Below are the code and all the weights of a small trained network. Each question names an input and a class and asks about switching units off, where a switched-off unit gives its printed mean instead of its output.

import numpy as np


def w(rows, s, z=0):
    codes = np.array(rows[::2]) - 128.0
    scale = np.full(codes.shape[1], s)
    scale[-1] = z or s
    return codes * scale


def f(y):
    return np.maximum(y, 0)


def log_softmax(a):
    a = a - a.max(-1, keepdims=True)
    return a - np.log(np.exp(a).sum(-1, keepdims=True))


def net(x, mask):
    res = np.array(x, float).reshape(1, 4) / 4 @ E
    y = f(res @ A[0][:, :-1].T + A[0][:, -1])
    res = res + np.where(mask, y, B[0][:, -1]) @ B[0][:, :-1]
    return log_softmax(res[-1] @ U[:, :-1].T + U[:, -1])


A, B = {}, {}
E = w([
[174,210,105,70,128,64,209,175,101,162],'x0',
[60,156,159,162,198,98,116,240,158,105],'x1',
[100,186,49,157,105,218,138,172,125,99],'x2',
[146,111,187,114,176,175,246,138,75,90],'x3',
],0.013)
A[0] = w([
[104,133,118,84,92,116,63,120,194,180,20],'n0',
[118,148,132,143,86,140,148,25,108,176,85],'n1',
[77,160,147,150,78,109,83,105,137,142,26],'n2',
[197,65,92,112,94,127,126,64,85,168,140],'n3',
[92,107,169,200,162,146,80,109,173,73,77],'n4',
[98,110,145,163,138,174,96,70,135,186,50],'n5',
[222,191,118,92,107,55,123,187,80,125,28],'n6',
[193,194,124,115,165,90,165,132,89,189,111],'n7',
[99,69,130,175,148,197,74,109,74,93,30],'n8',
[8,169,165,162,171,55,119,206,187,83,165],'n9',
[121,86,184,103,111,52,104,94,119,98,127],'n10',
[110,55,135,183,133,122,111,83,163,84,86],'n11',
[108,208,49,171,95,214,123,142,122,97,197],'n12',
[120,182,78,100,96,61,95,152,118,201,56],'n13',
[41,159,143,147,178,74,104,179,109,113,112],'n14',
[74,176,104,141,109,212,111,113,93,101,115],'n15',
[180,118,69,115,65,158,137,75,105,120,104],'n16',
[112,137,115,105,86,140,121,91,184,178,61],'n17',
[152,165,51,111,129,177,128,48,110,99,120],'n18',
[156,124,245,115,173,78,88,87,150,196,146],'n19',
[110,145,90,100,63,111,64,143,223,195,19],'n20',
[173,141,76,75,123,112,49,103,95,85,86],'n21',
[144,216,91,77,88,172,141,171,124,127,176],'n22',
[155,132,120,67,48,158,121,77,93,150,79],'n23',
[171,129,176,101,132,56,73,67,91,121,146],'n24',
[143,115,108,84,120,43,150,176,73,167,60],'n25',
[66,142,82,138,107,91,81,108,190,157,11],'n26',
[154,93,208,95,181,230,208,144,9,105,5],'n27',
[117,70,141,155,102,158,104,78,171,53,100],'n28',
[105,85,148,152,134,169,100,105,150,117,63],'n29',
[157,111,218,99,112,34,128,137,136,159,183],'n30',
],0.011,0.0022)
B[0] = w([
[47,111,141,119,99,113,119,150,112,104,197],'n0',
[167,130,121,96,109,197,146,162,128,179,194],'n1',
[52,79,137,92,112,123,167,101,99,116,173],'n2',
[189,154,162,108,89,142,165,169,179,199,221],'n3',
[163,186,105,70,180,138,78,138,66,147,211],'n4',
[128,198,115,75,172,121,116,120,104,138,182],'n5',
[122,238,64,120,198,141,121,90,90,127,203],'n6',
[114,215,95,143,165,115,96,80,74,101,202],'n7',
[99,182,125,123,196,161,87,55,113,129,209],'n8',
[221,170,154,103,68,203,199,207,148,170,253],'n9',
[124,88,83,227,151,86,106,155,174,99,188],'n10',
[133,182,96,157,202,125,146,102,100,110,197],'n11',
[171,2,37,236,161,53,73,146,247,81,243],'n12',
[60,137,194,100,126,85,148,90,34,96,203],'n13',
[178,115,172,101,60,249,240,181,158,227,207],'n14',
[141,116,115,181,116,82,46,100,176,93,204],'n15',
[177,114,168,105,102,187,139,164,144,166,213],'n16',
[84,135,147,96,94,136,141,163,126,121,174],'n17',
[152,108,141,131,86,187,139,174,146,161,205],'n18',
[199,36,82,224,145,100,65,159,197,63,211],'n19',
[33,89,182,112,86,118,143,90,144,113,221],'n20',
[82,111,134,93,48,110,146,163,118,126,181],'n21',
[146,171,66,165,229,99,16,83,139,103,205],'n22',
[156,146,136,111,95,213,170,170,131,172,207],'n23',
[133,121,100,174,103,126,105,167,152,117,196],'n24',
[135,172,85,104,224,129,79,113,99,141,187],'n25',
[87,94,200,75,49,46,154,131,91,88,200],'n26',
[7,25,243,92,63,9,189,134,95,89,254],'n27',
[139,222,56,85,191,124,130,91,103,138,206],'n28',
[120,179,118,116,201,134,109,57,39,134,185],'n29',
[163,94,89,155,148,131,66,87,192,93,208],'n30',
],0.0078,0.017)
U = w([
[167,96,64,232,151,94,68,134,236,66,240],'0',
[196,165,146,87,98,216,184,190,143,196,113],'1',
[124,229,80,94,207,118,97,69,31,109,149],'2',
[6,92,188,88,94,58,167,125,70,76,2],'3',
],0.012,0.0011)

Each question gives the input, the list of numbers given to net, and the class t.
The units are the neurons (one row each of A and B). Each row of codes is followed by its name. A weight is (code - 128) times the scale printed after its matrix; where a second scale follows, it is the last column's (A, B and U).
mask holds one flag per neuron, in row order. A switched-off neuron (its flag False) gives its mean, the last column of its row in B, instead of its output. The means were averaged over made-up inputs and are rounded, as every weight is.
A unit's drop is (log p(t) with every unit on - log p(t) with that unit switched off) / (log p(t) with every unit on - log p(t) with every unit switched off).
The circuit of an input: a set's keep is (log p(t) with only the set's units on - log p(t) with every unit switched off) / (log p(t) with every unit on - log p(t) with every unit switched off). Starting from the 12 units with the biggest drops (on a tie, the unit counted first), units are removed one at a time, each time the one whose removal leaves the highest keep (on an exact tie, the one counted first), for as long as the keep stays at least 0.8.
circuit, biggest first: the units of the circuit, biggest drop first
unit that matters most: the unit with the biggest drop
top k neurons: the k neurons with the biggest drops, biggest first
drop of u: that unit's drop, to one decimal
input [-7,7,-3,-4], class 1: unit that matters most => n9
input [2,8,-5,7], class 1: top 2 neurons => (n9 n14)
input [-4,8,-8,3], class 0: top 3 neurons => (n19 n10 n30)
input [-8,-8,5,-4], class 1: top 2 neurons => (n16 n18)
input [-6,6,4,5], class 1: top 4 neurons => (n9 n14 n22 n7)
input [-6,5,-7,7], class 0: top 2 neurons => (n19 n10)
input [2,6,-6,2], class 0: top 3 neurons => (n19 n30 n10)
input [1,-3,7,8], class 3: top 2 neurons => (n27 n19)
input [2,-5,-5,2], class 0: top 4 neurons => (n19 n9 n14 n30)
input [-8,-6,6,-8], class 2: top 2 neurons => (n28 n27)
input [5,-3,-1,-6], class 3: top 2 neurons => (n20 n13)
input [-8,4,7,3], class 2: top 3 neurons => (n4 n8 n29)
input [0,2,-5,5], class 0: top 4 neurons => (n19 n30 n13 n26)
input [-4,6,1,6], class 1: circuit, biggest first => (n9)
input [1,-4,3,7], class 3: drop of n27 => 2.2
input [-1,7,-2,-1], class 1: drop of n8 => 0.0
input [5,-7,8,-2], class 0: drop of n12 => 2.9
